Each row has a name. Each piece below is followed by the name of the row it came from, unless a question asks for something else. Each question is about the rows just above it. Places in a row count from 0.

q_776: [ 16.3 -40.1 -38.9  70.9]
q_723: [ 1.7  9.0 61.0 23.6]
q_323: [48.9  9.1  0.9  1.7]
q_819: [ 1.7  9.0 48.9  0.9]
q_505: [-28.9  16.3 -39.8 -38.9]
Which row holds these entries in another order? [ 0.9 48.9  9.0  1.7]
q_819
Where do [-40.1 -38.9] appear?
q_776
The row with [-28.9  16.3 -39.8] is
q_505
The row with [ 16.3 -39.8 -38.9] is
q_505

q_3: [-65.7 -71.5  69.5 -57.8  66.4]
q_383: [-59.9 -67.8  68.6  70.1 -69.7]
q_297: [-67.8 -59.9  36.9  70.7 -71.0]
q_477: [-38.7  54.5 -57.6  71.1 -71.0]
q_111: [ 70.1  71.1 -70.6 -55.1 -45.0]
q_50: [ 69.9  70.7 -69.8 -67.5  51.5]
q_786: [-70.1 -71.0  70.2  21.4  47.3]
q_237: [ 70.6  71.2 -70.5  31.0 -57.5]
q_841: [ 69.5  70.7 -70.3 -68.8  57.7]
which: [-57.8  66.4]
q_3
Row and place where [-67.8 -59.9] starts:
q_297, 0

q_616: [ 20.4 -27.4  57.3  11.0  18.5  13.9   9.8  13.0   1.8   2.0  13.1  27.7
  29.3  -3.0  -7.0   7.1  19.1  21.6  16.0 -57.2   2.1   2.8   3.3  26.5
  18.8  14.3]
q_922: [ 41.0  -7.3  -3.1 -27.7 -13.1   3.9 -18.3  -6.8  22.4  14.1   7.1  10.0
 -12.1  79.6  53.3   1.3  22.7  22.0  27.1  -7.2 -16.7   3.5  11.9  10.1
  15.1   0.2]
q_783: [  2.1  29.3   7.1  16.0   9.8   1.8   2.0  27.7  14.3  18.5   2.8  14.0
  26.5  13.1  -7.0 -57.3 -27.4  57.3   3.3  21.6  11.0  18.8  -3.0  20.4
  19.1  13.0]
q_575: [ 26.5  18.8  16.0   3.3  14.3   2.1  21.6  19.1   7.1  20.4  11.0  -3.0
  29.3  13.9  13.0   9.8  57.3 -57.3 -27.4   2.0   1.8  -7.0   2.8  18.5
  27.7  13.1]
[-57.3 -27.4  -7.0  -3.0   1.8   2.0   2.1   2.8   3.3   7.1   9.8  11.0
  13.0  13.1  13.9  14.3  16.0  18.5  18.8  19.1  20.4  21.6  26.5  27.7
  29.3  57.3] is which row reordered?
q_575
Put [ 19.1  -7.0  11.0   7.1  18.5  13.0   1.8 -27.4   2.0  13.1  18.8   9.8
  26.5  13.9  27.7 -57.3   3.3   2.1  14.3  29.3  57.3  -3.0   2.8  20.4
  21.6  16.0] back in order: which row is it?
q_575
Which row holds [ 13.0   9.8  57.3 -57.3 -27.4   2.0   1.8  -7.0]?
q_575
Where does [ 27.1  -7.2 -16.7   3.5  11.9  10.1  15.1] start? Give its row and place.
q_922, 18
Row and place where [ 79.6  53.3   1.3  22.7  22.0  27.1  -7.2 -16.7] starts:
q_922, 13
Put [ 14.3  18.8  26.5   3.3   2.8   2.1 -57.2  16.0  21.6  19.1   7.1  -7.0
  -3.0  29.3  27.7  13.1   2.0   1.8  13.0   9.8  13.9  18.5  11.0  57.3
 -27.4  20.4] back in order: which row is it?
q_616
Row and place where [ 20.4 -27.4] starts:
q_616, 0

q_525: [-63.9 -35.6  46.8 -12.9 -50.2 -19.9]
q_884: [-19.0 -14.2 -51.5 -14.3  21.1 -66.8]
q_375: [ 30.1  29.3 -27.1  29.8  69.5   4.5]
q_266: [ 59.7  31.4 -44.8  13.0  58.5  19.3]
q_67: [-14.6 -19.0  21.0 -20.9 -58.4   8.5]
q_527: [-51.5 -19.0  21.0 -14.2 -66.8 -14.3]
Row and place where [ 21.0 -14.2 -66.8] starts:
q_527, 2
[-14.3 -66.8 -14.2  21.0 -19.0 -51.5] is which row reordered?
q_527

q_987: [-69.3 -67.3  69.1  69.4 -52.1 -74.8  74.5 -66.9]
q_154: [ -0.3 -59.3  31.1  52.6  64.7 -67.2 -64.8  -8.2]
q_642: [ -8.2  -0.3 -67.2 -59.3  52.5  64.7 -64.8  31.1]
q_102: [-3.7  3.6 -8.2 -0.4  8.1  2.2 -1.5 -1.0]
q_279: [-67.3  69.0 -67.2 -59.3  52.5  64.7 -64.8  56.3]
which: [-8.2 -0.4]
q_102
Where does [ -0.3 -59.3  31.1  52.6  64.7 -67.2] start? Give its row and place.
q_154, 0
Which row holds these entries in another order? [-64.8  31.1  -8.2  -0.3 -67.2 -59.3  52.5  64.7]
q_642
which: [-67.3  69.1]
q_987

